Below is a small trained network, with its code and all its weights. Each question gives an input and a target symbol and asks what happens when units are switched off, that is, made to give their printed mean instead of their output.

import numpy as np


def w(rows, s, z=0):
    codes = np.array(rows[::2]) - 128.0
    scale = np.full(codes.shape[1], s)
    scale[-1] = z or s
    return codes * scale


def norm(h):
    return h / np.sqrt((h * h).mean(-1, keepdims=True) + 1e-5)


def f(y):
    return np.maximum(y, 0)


def softmax(a):
    e = np.exp(a - a.max(-1, keepdims=True))
    return e / e.sum(-1, keepdims=True)


def log_softmax(a):
    a = a - a.max(-1, keepdims=True)
    return a - np.log(np.exp(a).sum(-1, keepdims=True))


def net(x, mask):
    ids = ['ΔΘΠαβγεημστφω'.index(c) for c in x.split()]
    T = len(ids)
    res = E[ids] + P[:T]
    q, k, v = (norm(res) @ M[0].T for M in (Q, K, V))
    z = softmax(np.where(np.tri(T) > 0, q @ k.T / 2**0.5, -1e9)) @ v
    res = res + np.where(mask[0], z, O[0][:, -1]) @ O[0][:, :-1]
    y = f(norm(res) @ A[0][:, :-1].T + A[0][:, -1])
    res = res + np.where(mask[1:9], y, B[0][:, -1]) @ B[0][:, :-1]
    return log_softmax(norm(res)[-1] @ U[:, :-1].T + U[:, -1])


Q, K, V, O, A, B = {}, {}, {}, {}, {}, {}
E = w([
[129,130,137,112,118,147],'Δ',
[132,129,129,114,115,150],'Θ',
[166,153,4,89,158,178],'Π',
[133,128,128,115,115,151],'α',
[131,108,139,135,150,172],'β',
[136,124,102,132,114,153],'γ',
[134,135,110,155,110,123],'ε',
[137,130,119,133,104,154],'η',
[112,104,117,101,110,172],'μ',
[159,108,124,151,152,124],'σ',
[109,123,172,126,103,116],'τ',
[145,116,127,117,98,104],'φ',
[110,134,131,157,105,151],'ω',
],0.046)
P = w([
[126,254,84,59,214,147],'0',
[137,225,74,66,184,157],'1',
[142,207,77,83,167,159],'2',
[154,174,103,82,143,178],'3',
[166,159,102,99,120,178],'4',
[166,130,102,98,109,185],'5',
[173,115,116,118,92,183],'6',
[164,85,111,118,93,183],'7',
[178,75,129,131,84,188],'8',
[163,50,116,120,78,186],'9',
],0.0098)
Q[0] = w([
[91,181,52,170,252,15],'head 1',
[188,245,125,132,46,117],'head 1',
],0.013)
K[0] = w([
[131,249,120,80,178,115],'head 1',
[141,126,140,189,82,68],'head 1',
],0.017)
V[0] = w([
[249,81,35,212,157,125],'head 1',
[254,90,141,31,187,67],'head 1',
],0.0067)
O[0] = w([
[124,250,137,73,208,92,171],'head 1',
[189,78,131,90,106,106,1],'head 1',
],0.02,0.0018)
A[0] = w([
[160,92,181,164,151,177,95],'neuron 1',
[147,122,163,74,183,152,127],'neuron 2',
[7,143,159,225,167,177,3],'neuron 3',
[165,79,106,229,130,107,217],'neuron 4',
[156,133,108,143,190,197,43],'neuron 5',
[187,115,76,89,46,69,118],'neuron 6',
[113,143,158,171,170,52,214],'neuron 7',
[98,161,157,186,131,145,242],'neuron 8',
],0.015,0.0054)
B[0] = w([
[174,156,106,106,93,155,213],'neuron 1',
[139,111,128,189,134,115,245],'neuron 2',
[187,93,69,172,167,119,254],'neuron 3',
[106,94,180,99,248,54,187],'neuron 4',
[137,109,226,145,102,126,249],'neuron 5',
[112,200,99,175,118,65,225],'neuron 6',
[116,38,124,7,114,113,148],'neuron 7',
[73,98,112,128,86,93,250],'neuron 8',
],0.016,0.007)
U = w([
[223,70,113,109,88,88,17],'Δ',
[162,148,111,153,78,143,63],'Θ',
[224,148,71,115,187,187,135],'Π',
[152,151,128,154,92,136,73],'α',
[216,120,210,233,153,163,39],'β',
[102,199,171,172,179,161,151],'γ',
[39,147,144,87,151,98,254],'ε',
[37,171,189,188,85,125,108],'η',
[70,126,140,100,101,220,196],'μ',
[189,112,162,96,240,92,189],'σ',
[62,54,191,138,99,65,148],'τ',
[156,173,154,191,120,10,107],'φ',
[83,136,97,235,186,126,201],'ω',
],0.013,0.0055)

Each question gives the input, a string of symbols that net reads in full, and the target symbol t.
The units are the heads (2 rows each of Q, K, V and O) and the neurons (one row each of A and B). Each row of codes is followed by its name. A weight is (code - 128) times the scale printed after its matrix; where a second scale follows, it is the last column's (O, A, B and U).
mask holds one flag per unit, heads first, then neurons. A switched-off unit (its flag False) gives its mean, the last column of its rows in O or B, instead of its output. The means were averaged over made-up inputs and are rounded, as every weight is.
A unit's drop is (log p(t) with every unit on - log p(t) with that unit switched off) / (log p(t) with every unit on - log p(t) with every unit switched off).
The circuit of an input: a set's keep is (log p(t) with only the set's units on - log p(t) with every unit switched off) / (log p(t) with every unit on - log p(t) with every unit switched off). Starting from all 9 units, units are removed one at a time, each time the one whose removal leaves the highest keep (on an exact tie, the one counted first), for as long as the keep stays at least 0.8.
units of the circuit, in order: the units of the circuit, biggest drop first
unit that matters most: the unit with the biggest drop
top k neurons: the k neurons with the biggest drops, biggest first
drop of u: that unit's drop, to one decimal
input ε η γ Π α φ φ φ Δ γ, target φ: units of the circuit, in order	[head 1; neuron 6]
input Δ Θ Δ Δ Δ β φ φ η α, target φ: top 2 neurons	[neuron 6; neuron 3]
input β β ω Θ τ Θ Θ, target τ: units of the circuit, in order	[head 1; neuron 4]
input γ Δ Δ, target γ: unit that matters most	neuron 3
input Π β Δ, target β: top 3 neurons	[neuron 2; neuron 6; neuron 8]
input Δ Δ Θ τ γ η, target τ: units of the circuit, in order	[head 1; neuron 4; neuron 8; neuron 3]
input Θ β ω β β φ γ Θ, target φ: units of the circuit, in order	[head 1; neuron 6]
input Θ β Π μ Δ, target μ: units of the circuit, in order	[head 1; neuron 3; neuron 2]
input Δ Π σ φ ω η, target ω: top 3 neurons	[neuron 3; neuron 8; neuron 1]
input Δ μ β, target β: top 2 neurons	[neuron 5; neuron 1]
input ω β φ μ Π μ α, target μ: units of the circuit, in order	[neuron 3; neuron 2; head 1]
input μ τ γ, target τ: top 2 neurons	[neuron 4; neuron 3]
input Δ Δ τ Δ φ Δ η Δ β α, target β: top 4 neurons	[neuron 8; neuron 2; neuron 6; neuron 1]
input φ β Π γ Δ ω η, target ω: top 2 neurons	[neuron 3; neuron 8]
input ω Δ Θ Δ Δ Δ, target Δ: top 3 neurons	[neuron 4; neuron 5; neuron 8]
input Δ φ τ Δ Δ η Θ Π Δ γ, target γ: top 2 neurons	[neuron 3; neuron 6]
input Δ β φ σ Δ ε ω α γ, target ω: top 4 neurons	[neuron 3; neuron 8; neuron 1; neuron 6]
input ω Θ ε, target ε: unit that matters most	neuron 7
input Δ β Δ, target β: drop of neuron 6	0.4
input β τ β, target β: drop of neuron 7	0.0
input β γ Π Π Θ γ γ, target γ: drop of neuron 6	0.1
